Below are the code and all the weights of a small trained network. Each question names an input and a target symbol and asks about switching units off, where a switched-off unit gives its printed mean instead of its output.

import numpy as np


def w(rows, s, z=0):
    codes = np.array(rows[::2]) - 128.0
    scale = np.full(codes.shape[1], s)
    scale[-1] = z or s
    return codes * scale


def f(y):
    return y / 2 * (1 + np.tanh(0.7978845608 * (y + 0.044715 * y**3)))


def softmax(a):
    e = np.exp(a - a.max(-1, keepdims=True))
    return e / e.sum(-1, keepdims=True)


def log_softmax(a):
    a = a - a.max(-1, keepdims=True)
    return a - np.log(np.exp(a).sum(-1, keepdims=True))


def net(x, mask):
    ids = ['αβγδεζηλμξπστφψω'.index(c) for c in x.split()]
    T = len(ids)
    res = E[ids] + P[:T]
    r = res
    for j in range(2):
        rows = slice(3 * j, 3 * j + 3)
        q, k, v = (r @ M[0][rows].T for M in (Q, K, V))
        z = softmax(np.where(np.tri(T) > 0, q @ k.T / 3**0.5, -1e9)) @ v
        o = O[0][rows]
        res = res + np.where(mask[j], z, o[:, -1]) @ o[:, :-1]
    y = f(res @ A[0][:, :-1].T + A[0][:, -1])
    res = res + np.where(mask[2:10], y, B[0][:, -1]) @ B[0][:, :-1]
    return log_softmax(res[-1] @ U[:, :-1].T + U[:, -1])


Q, K, V, O, A, B = {}, {}, {}, {}, {}, {}
E = w([
[151,130,135,216,48,70,122,163,140,182],'α',
[94,97,148,91,154,91,221,128,142,127],'β',
[131,66,85,158,170,111,176,65,104,112],'γ',
[84,75,130,83,239,124,149,93,131,188],'δ',
[97,117,206,140,4,62,125,147,99,98],'ε',
[120,133,126,141,130,54,186,164,192,163],'ζ',
[123,100,182,207,167,122,203,148,138,162],'η',
[139,161,97,100,216,59,66,170,66,28],'λ',
[118,117,139,70,48,114,72,56,119,102],'μ',
[62,54,143,85,154,71,40,79,70,182],'ξ',
[139,79,165,201,114,140,166,122,67,128],'π',
[181,95,90,91,78,117,204,140,129,120],'σ',
[187,177,148,173,94,176,164,30,185,90],'τ',
[206,107,96,94,182,115,173,131,97,212],'φ',
[144,163,203,99,110,147,173,87,125,115],'ψ',
[198,134,41,160,78,119,149,113,238,135],'ω',
],0.017)
P = w([
[180,255,123,124,43,171,201,51,46,169],'0',
[142,175,176,105,63,197,206,62,108,120],'1',
[105,129,172,98,81,94,161,74,110,129],'2',
[144,104,188,98,83,128,155,89,125,129],'3',
[167,93,203,90,85,163,161,93,148,113],'4',
[176,74,202,90,90,139,149,106,145,117],'5',
[183,59,204,87,93,102,136,122,132,130],'6',
[207,60,213,86,93,131,145,128,144,120],'7',
[209,40,200,86,94,78,128,146,126,131],'8',
[233,47,225,74,91,156,151,133,165,105],'9',
],0.0069)
Q[0] = w([
[157,102,213,192,181,86,113,49,115,42],'head 0',
[97,69,42,56,221,171,192,210,67,99],'head 0',
[90,88,146,241,56,129,203,95,166,216],'head 0',
[60,73,161,152,137,152,221,255,148,85],'head 1',
[103,161,129,247,108,134,53,178,188,53],'head 1',
[112,73,165,129,121,121,174,52,69,59],'head 1',
],0.0096)
K[0] = w([
[76,134,130,165,175,166,98,115,73,72],'head 0',
[113,48,109,114,107,119,216,59,116,190],'head 0',
[150,172,114,199,146,93,161,189,141,61],'head 0',
[96,162,116,169,164,142,103,247,105,90],'head 1',
[58,169,143,192,72,156,141,117,158,159],'head 1',
[142,150,153,104,152,132,129,116,52,54],'head 1',
],0.013)
V[0] = w([
[169,127,108,147,123,77,253,146,214,166],'head 0',
[119,88,120,177,58,142,95,152,191,110],'head 0',
[101,177,162,207,240,153,50,195,95,96],'head 0',
[110,134,180,241,174,112,139,122,151,143],'head 1',
[91,168,84,69,206,145,147,90,80,97],'head 1',
[135,23,165,69,114,147,200,63,96,191],'head 1',
],0.011)
O[0] = w([
[136,140,67,13,127,87,104,41,106,93,138],'head 0',
[97,135,98,106,129,118,207,141,78,152,106],'head 0',
[2,113,147,188,96,242,106,159,114,133,35],'head 0',
[150,123,183,151,63,82,90,179,113,156,110],'head 1',
[217,118,38,28,121,115,191,169,122,125,104],'head 1',
[93,204,124,149,76,69,113,51,180,133,244],'head 1',
],0.007,0.011)
A[0] = w([
[91,135,186,39,202,159,111,160,130,157,66],'neuron 0',
[140,184,125,186,209,99,242,150,144,189,204],'neuron 1',
[116,247,41,156,33,125,107,192,195,120,117],'neuron 2',
[100,65,126,94,63,135,61,192,114,98,71],'neuron 3',
[109,181,69,89,149,116,108,60,88,65,173],'neuron 4',
[121,62,42,163,177,161,82,117,175,141,254],'neuron 5',
[73,114,83,119,117,98,124,228,230,159,97],'neuron 6',
[167,226,58,117,194,97,144,123,145,70,71],'neuron 7',
],0.013,0.0037)
B[0] = w([
[113,172,217,102,233,146,92,99,175,190,137],'neuron 0',
[118,182,139,89,98,128,167,82,31,134,163],'neuron 1',
[148,167,24,67,204,192,112,93,116,182,152],'neuron 2',
[128,145,107,91,65,73,83,113,87,189,155],'neuron 3',
[153,181,124,133,121,160,169,111,68,167,252],'neuron 4',
[149,97,89,230,132,111,118,82,121,67,152],'neuron 5',
[50,124,134,73,158,13,248,176,177,109,141],'neuron 6',
[89,76,162,159,122,108,80,162,174,100,247],'neuron 7',
],0.015,0.016)
U = w([
[105,155,126,167,131,110,138,146,145,167,4],'α',
[118,113,140,88,150,127,135,122,113,112,103],'β',
[116,99,105,116,143,109,129,88,104,64,39],'γ',
[131,130,139,138,172,111,130,110,128,112,11],'δ',
[108,114,134,113,89,131,138,146,128,135,73],'ε',
[111,131,128,136,131,100,170,140,154,111,35],'ζ',
[97,121,138,144,156,131,169,125,90,124,33],'η',
[96,199,127,157,152,101,80,175,107,55,216],'λ',
[71,116,99,101,102,142,101,89,120,91,69],'μ',
[145,79,205,215,78,60,127,106,254,138,218],'ξ',
[138,103,116,171,106,132,136,144,104,143,69],'π',
[150,93,118,90,124,122,141,130,131,99,163],'σ',
[106,158,129,159,125,155,129,124,154,115,101],'τ',
[160,144,104,96,122,112,169,48,88,167,195],'φ',
[128,126,166,132,128,148,134,148,130,159,61],'ψ',
[104,133,95,151,142,100,141,115,145,107,57],'ω',
],0.0082,0.0036)

Each question gives the input, a string of symbols that net reads in full, and the target symbol t.
The units are the heads (3 rows each of Q, K, V and O) and the neurons (one row each of A and B). Each row of codes is followed by its name. A weight is (code - 128) times the scale printed after its matrix; where a second scale follows, it is the last column's (O, A, B and U).
mask holds one flag per unit, heads first, then neurons. A switched-off unit (its flag False) gives its mean, the last column of its rows in O or B, instead of its output. The means were averaged over made-up inputs and are rounded, as every weight is.
A unit's drop is (log p(t) with every unit on - log p(t) with that unit switched off) / (log p(t) with every unit on - log p(t) with every unit switched off).
The circuit of an input: a set's keep is (log p(t) with only the set's units on - log p(t) with every unit switched off) / (log p(t) with every unit on - log p(t) with every unit switched off). Starting from all 10 units, units are removed one at a time, each time the one whose removal leaves the highest keep (on an exact tie, the one counted first), for as long as the keep stays at least 0.8.
units of the circuit, in order: the units of the circuit, biggest drop first
unit that matters most: the unit with the biggest drop
k most important neurons: the k neurons with the biggest drops, biggest first
which heads matter: for each layer, one digit per head in row order, 1 if its drop is at least 0.15 and else 0, layers parted by /
drop of u: that unit's drop, to one decimal
input τ γ γ γ ψ μ β τ λ β, target β: unit that matters most : head 1
input β η η π λ α π ε π ε, target ε: units of the circuit, in order : head 0; neuron 3; head 1
input ω ω δ π μ ψ π δ, target ξ: units of the circuit, in order : neuron 2; head 1
input π π μ π π φ λ β ξ μ, target μ: units of the circuit, in order : head 0; neuron 4; neuron 2; neuron 3
input ζ η ξ λ γ π η ε σ π, target π: units of the circuit, in order : head 1; head 0; neuron 5
input φ φ σ ψ π ζ δ β ψ, target ξ: 2 most important neurons : neuron 7; neuron 1
input α σ λ π η, target η: units of the circuit, in order : head 0; neuron 1; head 1
input γ σ ω ε γ, target ξ: 3 most important neurons : neuron 7; neuron 2; neuron 1
input π λ α β δ ξ η ξ ω, target ω: units of the circuit, in order : neuron 2; head 0; neuron 6; neuron 5
input β π λ φ ζ π π ξ ψ α, target α: units of the circuit, in order : neuron 2; head 0; neuron 6
input ξ ξ β τ ω ξ λ π β, target β: units of the circuit, in order : head 1; neuron 0; neuron 4
input π π φ π β α π ξ δ φ, target ξ: units of the circuit, in order : neuron 7; head 1
input ω β σ ψ ξ φ ε φ ξ φ, target ξ: units of the circuit, in order : neuron 7; head 0
input π α μ π α β α φ μ, target ξ: units of the circuit, in order : neuron 2
input μ ξ η π τ ψ λ ψ ψ δ, target δ: 4 most important neurons : neuron 0; neuron 4; neuron 5; neuron 3
input π β ξ λ η α ξ ξ, target ξ: 2 most important neurons : neuron 4; neuron 1
input δ ψ π π φ μ π, target ξ: which heads matter : 01
input π π ξ π λ α ψ η, target η: units of the circuit, in order : head 0; neuron 1; neuron 6
input π α β ω β β, target ξ: which heads matter : 11
input ψ ω λ φ α δ τ γ μ, target μ: which heads matter : 10
input ξ ξ ε ξ γ δ η γ, target ξ: units of the circuit, in order : neuron 2; head 1
input γ ξ π μ α β μ, target ξ: 3 most important neurons : neuron 1; neuron 2; neuron 3
input δ π ξ β λ ξ δ, target δ: 3 most important neurons : neuron 0; neuron 5; neuron 4
input σ π ζ ε, target φ: 2 most important neurons : neuron 7; neuron 2
input ψ ζ ε ζ η λ δ π τ, target τ: 2 most important neurons : neuron 2; neuron 4
input σ ξ α π ξ π ξ α ζ, target φ: 2 most important neurons : neuron 1; neuron 7
input ε π λ τ η λ σ, target σ: drop of neuron 7 : 0.8
input ψ φ ε λ ω ω μ σ π ψ, target ψ: drop of head 0 : 0.5
input ξ π δ ξ π λ π σ, target σ: drop of head 1 : 1.2
